[[135 108 141 140 150 121]
 [139 119 149 149 137 107]
 [126 119 132 109 122 133]] | 122

[120 143 133 157] | 133

[150 108 134 119 100] | 119

[[132 153 114 141 105 136 146]
 [120 118 134 127 132 122 128]] | 122

[[126 111 122 135 135 127 130]
 [121 115 126 137 125 107 120]] | 107

[[120 112 120 104 135 140]
 [126 106 112 110 140 136]] | 140

[[129 128 129 128 125 127]
 [129 128 128 128 106 128]] | 106

[130 156 144 153] | 144

[151 114 112 131 134] | 131
---
[[119 100 131 123 123 138 122]
 [129 127 125 125 125 125 128]
 [129 125 129 129 129 127 127]] -> 127

[[147 107 115 113 121]
 [142 103 116 119 125]
 [105 105 119 128 106]] -> 103

[[122 146 121 128 129 138]
 [122 129 125 140 133 154]
 [118 128 127 152 128 114]] -> 129

[[133 123 129 142 133 134 123]
 [116 139 135 121 133 125 144]
 [128 155 142 110 129 144 134]] -> 139

[[100 139 133 134]
 [ 99 143 131 129]
 [102 148 125 124]] -> 143

[[142 122 139 138 137 120 122]
 [144 122 140 139 139 120 122]
 [ 98 143 107 110 113 147 138]] -> 122

[[111 118 148 137]
 [123 121 136 133]
 [124 157 144 108]] -> 121

[[132 115 114 115 104]
 [113 110 118 116 126]
 [132 131 104 106 123]] -> 110

[[110 119 148 131 123 106 119]
 [124 144 135 154 152 130 117]
 [135 153 124 146 150 145 131]] -> 144

[[118 114 117 133 134]
 [123 128 117 122 144]
 [157 131 137 123 131]] -> 128
---
[[134 130 103 132 148 105]
 [117 120 113 126 148 112]
 [120 118 132 151 103 109]] value 113

[[130 154 107 133 115 148]
 [135 123 135 128 125 150]] value 107

[[135 107 134 139]
 [144 137 113 117]
 [111 143 140 130]] value 113

[[148 147 155  99]
 [105 123 109 126]
 [142 126 119 113]] value 109

[[128 129 134 114 137 131 121]
 [122 134 156 142 121 124 139]
 [144 137 121 134 117 123 130]] value 156

[[130 133 120 116 137 127 153]
 [121 126 133 131 123 126 111]
 [106 135 119 147 131 118 122]] value 133

[[117 129 130 128 123 121 120]
 [138 131 124 122 129 132 144]
 [127 132 121 154 127 127 126]] value 124

[[116 157 126 118 132]
 [129 136 138 133 141]
 [158 133 121 139 105]] value 138

[[138 129 123 109]
 [102 137 138 136]] value 123
---
125  133  127  131  127  128  125
127  130  127  128  124  125  125
124  151  124  127  132  128  122
-> 125

139  133  102  123  142  143  136
135  123  158  133  102  139  134
120  114  137  127  141  131  111
-> 136

121  116  104  121
124  125  115  124
129  131  156  129
-> 121

155  121  137  146
145  148  105  125
136  124  132  135
-> 146

140  108  139  133  132  120  130
128  132  122   98  125  126  129
127  123  118  133  117  118  138
-> 130

130  146  131  128
123  120  143  143
138  112  137  102
-> 128
---
[143 102 106 121 120 133 156] Answer: 121, 156

[[132 122 151 113 121 144 125]
 [142 114 134 103 127 125 118]
 [139 119 134 109 125 116 119]] Answer: 103, 151

[115 123 149 117 102 126 115] Answer: 117, 149

[145 127 119 157 134] Answer: 119, 157

[107 116 120 118 135] Answer: 120, 135

[112 146 156 120 127 131 119] Answer: 120, 156

[[119 125 139 119 132]
 [147 118 103 108 129]
 [145 116 125 145 146]] Answer: 103, 147

[[124 119 126 141 109]
 [120 136 124 145 107]
 [151 141 131 112 125]] Answer: 124, 151

[142 105 134 114 116 125 121] Answer: 114, 142

[[113 117 125 143 118 108 117]
 [126 127 153 139 135 139 121]
 [126 132 116 129 135 134 120]] Answer: 139, 153
---
[132 158 130 129] out 129

[[114 140 117 115 137]
 [141 146 107 133 132]
 [132 134 118 117 157]] out 137

[157 108 130 143 124 132 127] out 127

[116 115 150 118 109 103 126] out 126

[[126 122 132 135 139]
 [113 154 134 106 133]
 [141 124 103 102 118]] out 139

[[148 127 114 137]
 [121 126 147 120]
 [119 100 139 119]] out 137

[[130 103 119 149 114 111]
 [111 116 132 107 151 121]] out 111
---
[132 156 115 119 146] -> 156, 115

[129 124 125 137 130 139 101] -> 139, 101

[151 111 133 125 144 118] -> 151, 111

[[133 152 127 145 130 131]
 [118 139 116 131 113 147]] -> 152, 113

[149 120 124 150] -> 150, 120

[[135 128 154 142]
 [135 127 136 136]
 [125 137 133  99]] -> 154, 99
---
[149 147 129 128 127] ==> 149, 127

[141 149 127 105] ==> 141, 105

[124 153 111 103 112] ==> 124, 112

[[111 113 111 123 104]
 [114 118 124 118 110]] ==> 111, 110

[146 120 157 127 138 156] ==> 146, 156

[ 99 134 148 124 152 129] ==> 99, 129

[153 123 124 137 120 114 140] ==> 153, 140

[[137 131 111 131 112 125]
 [122 100 107 122  98 116]] ==> 137, 116

[144 125 155 118 136 119 129] ==> 144, 129

[156 128 127 146] ==> 156, 146
---
array([102, 157, 132, 155, 131]) → 132

array([[115, 137, 129, 112, 138, 128],
       [117, 156, 104, 109, 141, 130]]) → 138

array([115, 114, 141, 103]) → 114

array([104, 134,  98, 126]) → 104

array([105, 104, 122, 150]) → 105

array([107, 155, 130, 141]) → 130

array([148, 138, 116, 155]) → 138
